Below are the code and all the weights of a small trained network. Each question names an input and a target symbol and asks about switching units off, where a switched-off unit gives its printed mean instead of its output.

import numpy as np


def w(rows, s, z=0):
    codes = np.array(rows[::2]) - 128.0
    scale = np.full(codes.shape[1], s)
    scale[-1] = z or s
    return codes * scale


def f(y):
    return y / 2 * (1 + np.tanh(0.7978845608 * (y + 0.044715 * y**3)))


def softmax(a):
    e = np.exp(a - a.max(-1, keepdims=True))
    return e / e.sum(-1, keepdims=True)


def log_softmax(a):
    a = a - a.max(-1, keepdims=True)
    return a - np.log(np.exp(a).sum(-1, keepdims=True))


def net(x, mask):
    ids = ['ΓΛΠΦΨΩαβεζηθμξστ'.index(c) for c in x.split()]
    T = len(ids)
    res = E[ids] + P[:T]
    u = 0
    for l in range(2):
        r = res
        for j in range(3):
            rows = slice(2 * j, 2 * j + 2)
            q, k, v = (r @ M[l][rows].T for M in (Q, K, V))
            z = softmax(np.where(np.tri(T) > 0, q @ k.T / 2**0.5, -1e9)) @ v
            o = O[l][rows]
            res = res + np.where(mask[u + j], z, o[:, -1]) @ o[:, :-1]
        u += 3
        y = f(res @ A[l][:, :-1].T + A[l][:, -1])
        res = res + np.where(mask[u : u + 8], y, B[l][:, -1]) @ B[l][:, :-1]
        u += 8
    return log_softmax(res[-1] @ U[:, :-1].T + U[:, -1])


Q, K, V, O, A, B = {}, {}, {}, {}, {}, {}
E = w([
[61,133,63,72,85,64,150,149],'Γ',
[183,152,165,143,130,104,101,67],'Λ',
[124,249,160,147,137,133,128,80],'Π',
[133,182,58,94,158,209,211,95],'Φ',
[73,98,138,185,167,44,78,206],'Ψ',
[162,149,193,96,104,175,126,45],'Ω',
[131,220,150,105,169,199,133,156],'α',
[152,182,96,107,130,200,123,150],'β',
[149,123,130,100,109,124,176,125],'ε',
[106,110,184,179,97,155,166,142],'ζ',
[125,118,176,128,72,25,156,57],'η',
[101,110,251,176,199,119,217,202],'θ',
[132,155,144,205,73,121,86,108],'μ',
[186,89,124,90,105,113,111,185],'ξ',
[118,163,165,102,151,77,155,175],'σ',
[153,53,165,135,167,37,185,147],'τ',
],0.017)
P = w([
[248,181,159,65,114,214,121,241],'0',
[33,72,176,63,24,165,116,136],'1',
[250,203,122,130,181,197,135,225],'2',
[54,89,165,59,88,134,90,115],'3',
[222,156,73,230,146,173,181,193],'4',
[64,102,168,49,124,126,73,130],'5',
[255,175,57,230,140,128,157,174],'6',
[47,60,118,83,145,140,89,113],'7',
[238,153,45,235,152,127,170,183],'8',
[103,129,164,51,142,102,54,116],'9',
[238,163,36,163,229,131,135,191],'10',
[97,101,121,77,122,149,75,110],'11',
],0.0065)
Q[0] = w([
[173,169,252,177,99,250,39,74],'L0H0',
[34,126,173,34,10,204,17,16],'L0H0',
[177,201,103,194,32,76,171,224],'L0H1',
[154,203,119,229,131,133,209,218],'L0H1',
[182,192,140,207,147,169,243,150],'L0H2',
[229,88,34,205,166,159,199,255],'L0H2',
],0.0062)
K[0] = w([
[69,171,138,126,110,112,146,173],'L0H0',
[203,192,115,76,69,236,100,6],'L0H0',
[36,102,38,111,88,86,163,171],'L0H1',
[110,142,2,102,115,95,104,191],'L0H1',
[66,125,108,142,183,150,220,135],'L0H2',
[123,48,92,97,174,132,189,162],'L0H2',
],0.0086)
V[0] = w([
[159,215,93,89,13,210,174,82],'L0H0',
[147,66,116,84,81,127,126,140],'L0H0',
[78,188,40,66,163,124,142,119],'L0H1',
[68,165,54,132,184,47,141,121],'L0H1',
[142,142,139,140,101,88,24,155],'L0H2',
[49,253,113,154,21,77,91,129],'L0H2',
],0.0059)
O[0] = w([
[115,101,32,71,93,197,153,191,187],'L0H0',
[85,118,115,110,141,89,219,245,21],'L0H0',
[131,143,95,132,129,100,171,200,151],'L0H1',
[117,134,62,123,203,39,114,145,23],'L0H1',
[80,135,176,121,61,123,123,146,63],'L0H2',
[2,120,105,123,152,133,172,125,251],'L0H2',
],0.0063,0.0014)
A[0] = w([
[145,190,227,223,72,178,62,169,157],'L0N0',
[187,187,173,135,103,106,50,199,162],'L0N1',
[157,170,126,100,44,123,106,135,3],'L0N2',
[36,46,140,73,69,18,57,109,27],'L0N3',
[67,125,219,46,119,51,222,71,25],'L0N4',
[77,62,220,167,181,205,194,144,16],'L0N5',
[23,152,96,135,89,87,16,79,94],'L0N6',
[203,111,253,154,170,126,195,159,159],'L0N7',
],0.0064,0.0027)
B[0] = w([
[99,69,109,108,148,141,80,106,254],'L0N0',
[57,74,111,134,199,118,173,117,212],'L0N1',
[107,90,70,118,216,178,147,152,130],'L0N2',
[255,55,128,196,165,186,111,140,170],'L0N3',
[94,143,24,135,178,133,158,97,165],'L0N4',
[126,169,36,95,83,93,58,123,147],'L0N5',
[171,41,112,82,126,42,142,171,180],'L0N6',
[151,112,51,107,118,88,92,53,252],'L0N7',
],0.009,0.0049)
Q[1] = w([
[174,100,65,171,140,173,104,75],'L1H0',
[111,186,138,67,149,226,169,121],'L1H0',
[119,156,154,197,81,165,107,4],'L1H1',
[29,63,125,103,129,143,125,147],'L1H1',
[131,156,125,168,215,121,157,114],'L1H2',
[158,159,61,129,218,78,110,1],'L1H2',
],0.0068)
K[1] = w([
[161,80,10,76,73,113,180,89],'L1H0',
[136,203,104,68,83,195,184,99],'L1H0',
[65,92,108,153,105,147,202,1],'L1H1',
[158,96,151,110,76,195,165,194],'L1H1',
[158,93,66,214,121,90,102,181],'L1H2',
[145,111,67,150,193,73,118,128],'L1H2',
],0.0068)
V[1] = w([
[122,103,120,156,175,213,198,102],'L1H0',
[106,141,113,85,105,123,151,97],'L1H0',
[126,111,19,125,253,156,66,106],'L1H1',
[91,146,133,155,129,163,141,76],'L1H1',
[51,116,132,107,136,83,113,176],'L1H2',
[108,104,93,135,146,135,27,223],'L1H2',
],0.0056)
O[1] = w([
[164,194,115,109,79,112,147,41,147],'L1H0',
[178,80,74,147,160,85,138,82,135],'L1H0',
[110,87,64,210,133,94,169,91,254],'L1H1',
[146,143,147,90,165,95,2,85,120],'L1H1',
[92,179,141,110,151,44,95,90,123],'L1H2',
[136,181,7,121,49,28,42,156,158],'L1H2',
],0.0053,0.0072)
A[1] = w([
[149,180,168,114,131,213,88,62,95],'L1N0',
[74,165,126,89,71,170,152,111,3],'L1N1',
[66,166,147,132,163,134,172,72,110],'L1N2',
[1,193,160,202,93,200,114,90,81],'L1N3',
[163,93,117,136,117,138,82,124,37],'L1N4',
[237,94,181,134,58,146,150,111,111],'L1N5',
[154,204,66,72,107,135,133,27,147],'L1N6',
[112,55,207,67,123,189,157,25,229],'L1N7',
],0.0094,0.0038)
B[1] = w([
[150,174,149,150,174,194,76,117,162],'L1N0',
[68,77,143,164,220,181,166,66,154],'L1N1',
[178,51,92,78,146,123,182,140,159],'L1N2',
[172,110,77,2,190,96,72,106,165],'L1N3',
[130,120,127,174,145,141,165,131,148],'L1N4',
[194,140,159,74,153,59,60,145,153],'L1N5',
[84,73,200,198,139,129,112,226,254],'L1N6',
[112,167,171,130,79,99,173,89,203],'L1N7',
],0.0094,0.0092)
U = w([
[157,30,58,81,127,146,169,157,44],'Γ',
[182,192,202,184,103,113,85,91,248],'Λ',
[53,69,166,44,167,67,181,116,125],'Π',
[77,79,127,205,134,196,187,150,42],'Φ',
[179,88,177,221,152,133,157,235,98],'Ψ',
[112,106,228,156,145,123,128,72,63],'Ω',
[161,106,131,81,229,166,67,128,69],'α',
[80,127,94,168,120,197,112,151,147],'β',
[53,83,192,163,66,111,250,112,129],'ε',
[79,131,45,85,60,155,60,35,171],'ζ',
[208,93,141,127,170,109,202,24,115],'η',
[41,172,167,186,122,42,43,137,128],'θ',
[77,73,160,171,3,147,74,159,168],'μ',
[209,96,212,50,107,79,91,199,161],'ξ',
[89,250,45,153,136,66,202,159,253],'σ',
[141,77,80,210,186,151,167,31,30],'τ',
],0.0055,0.0048)

Each question gives the input, a string of symbols that net reads in full, and the target symbol t.
The units are the heads (2 rows each of Q, K, V and O) and the neurons (one row each of A and B). Each row of codes is followed by its name. A weight is (code - 128) times the scale printed after its matrix; where a second scale follows, it is the last column's (O, A, B and U).
mask holds one flag per unit, layer by layer, with each layer's heads first. A switched-off unit (its flag False) gives its mean, the last column of its rows in O or B, instead of its output. The means were averaged over made-up inputs and are rounded, as every weight is.
A unit's drop is (log p(t) with every unit on - log p(t) with that unit switched off) / (log p(t) with every unit on - log p(t) with every unit switched off).
The circuit of an input: a set's keep is (log p(t) with only the set's units on - log p(t) with every unit switched off) / (log p(t) with every unit on - log p(t) with every unit switched off). Starting from the 12 units with the biggest drops (on a tie, the unit counted first), units are removed one at a time, each time the one whose removal leaves the highest keep (on an exact tie, the one counted first), for as long as the keep stays at least 0.8.
circuit, biggest first: the units of the circuit, biggest drop first
k most important neurons: the k neurons with the biggest drops, biggest first
which heads matter: for each layer, one digit per head in row order, 1 if its drop is at least 0.15 and else 0, layers parted by /
input α Λ μ Ψ α θ Λ, target τ: which heads matter => 100 / 010
input μ Π Π Π Φ ζ ζ ξ Λ θ, target θ: 4 most important neurons => [L0N5 L0N7 L1N6 L0N0]
input Γ Ψ α Π β Π ζ α Π, target θ: circuit, biggest first => [L1H2 L1N6 L0H0 L0N6]
input ε ξ ξ μ θ Π Γ, target σ: circuit, biggest first => [L1N6 L0H1 L0N0 L0N7]
input β ζ σ Ψ, target Ψ: circuit, biggest first => [L0N3]
input ξ ζ σ Π α Π μ η, target η: circuit, biggest first => [L0N3 L1N6]
input Π Ω μ τ θ τ ξ α Π Ψ Ω ζ, target ζ: circuit, biggest first => [L1N6 L1N3 L0N5 L0N6]
input Π ε ε ε, target ε: circuit, biggest first => [L1N7 L1N3 L1H2]
input ζ ζ Π ε Π ξ ξ τ σ σ Π Ψ, target Ψ: circuit, biggest first => [L0N3 L0N7]
input α Ω σ Π ξ Γ ξ θ Π, target τ: 2 most important neurons => [L0N7 L0N1]
input Π μ ε Γ μ, target σ: circuit, biggest first => [L0H1 L1N6 L0H0]
input ε Γ ζ Γ Φ Π, target Π: which heads matter => 001 / 000
input ε Π ε μ ε Ψ Ω Φ Ψ η η, target θ: circuit, biggest first => [L1H2 L1N6 L0H0]
input σ ζ Π ε Γ α σ, target σ: circuit, biggest first => [L0H1 L1N6 L0N0]
input ζ ξ Φ η, target η: 3 most important neurons => [L0N3 L0N4 L1N6]
input μ Γ Γ σ β, target σ: which heads matter => 010 / 000
input Π ε ε Φ, target Φ: which heads matter => 100 / 000
input Π Π α ζ Π η θ Π τ Γ, target Γ: circuit, biggest first => [L0N3 L0N6 L0H0]
input Π ε α ε ε τ, target τ: 4 most important neurons => [L0N4 L0N3 L0N7 L0N5]
input θ Π ξ Ω Π σ μ α, target α: 4 most important neurons => [L1N3 L0N7 L0N6 L1N0]
input μ Π μ Π θ Ψ σ, target θ: which heads matter => 110 / 001
input μ Π Ω, target Λ: circuit, biggest first => [L1N7 L1N0 L0H1]
input Π Π θ μ β, target τ: which heads matter => 101 / 010
input σ Ω ε ξ μ ζ θ ε θ σ Π, target τ: 3 most important neurons => [L0N7 L0N1 L0N0]
input Λ β μ τ, target τ: 2 most important neurons => [L0N4 L0N3]
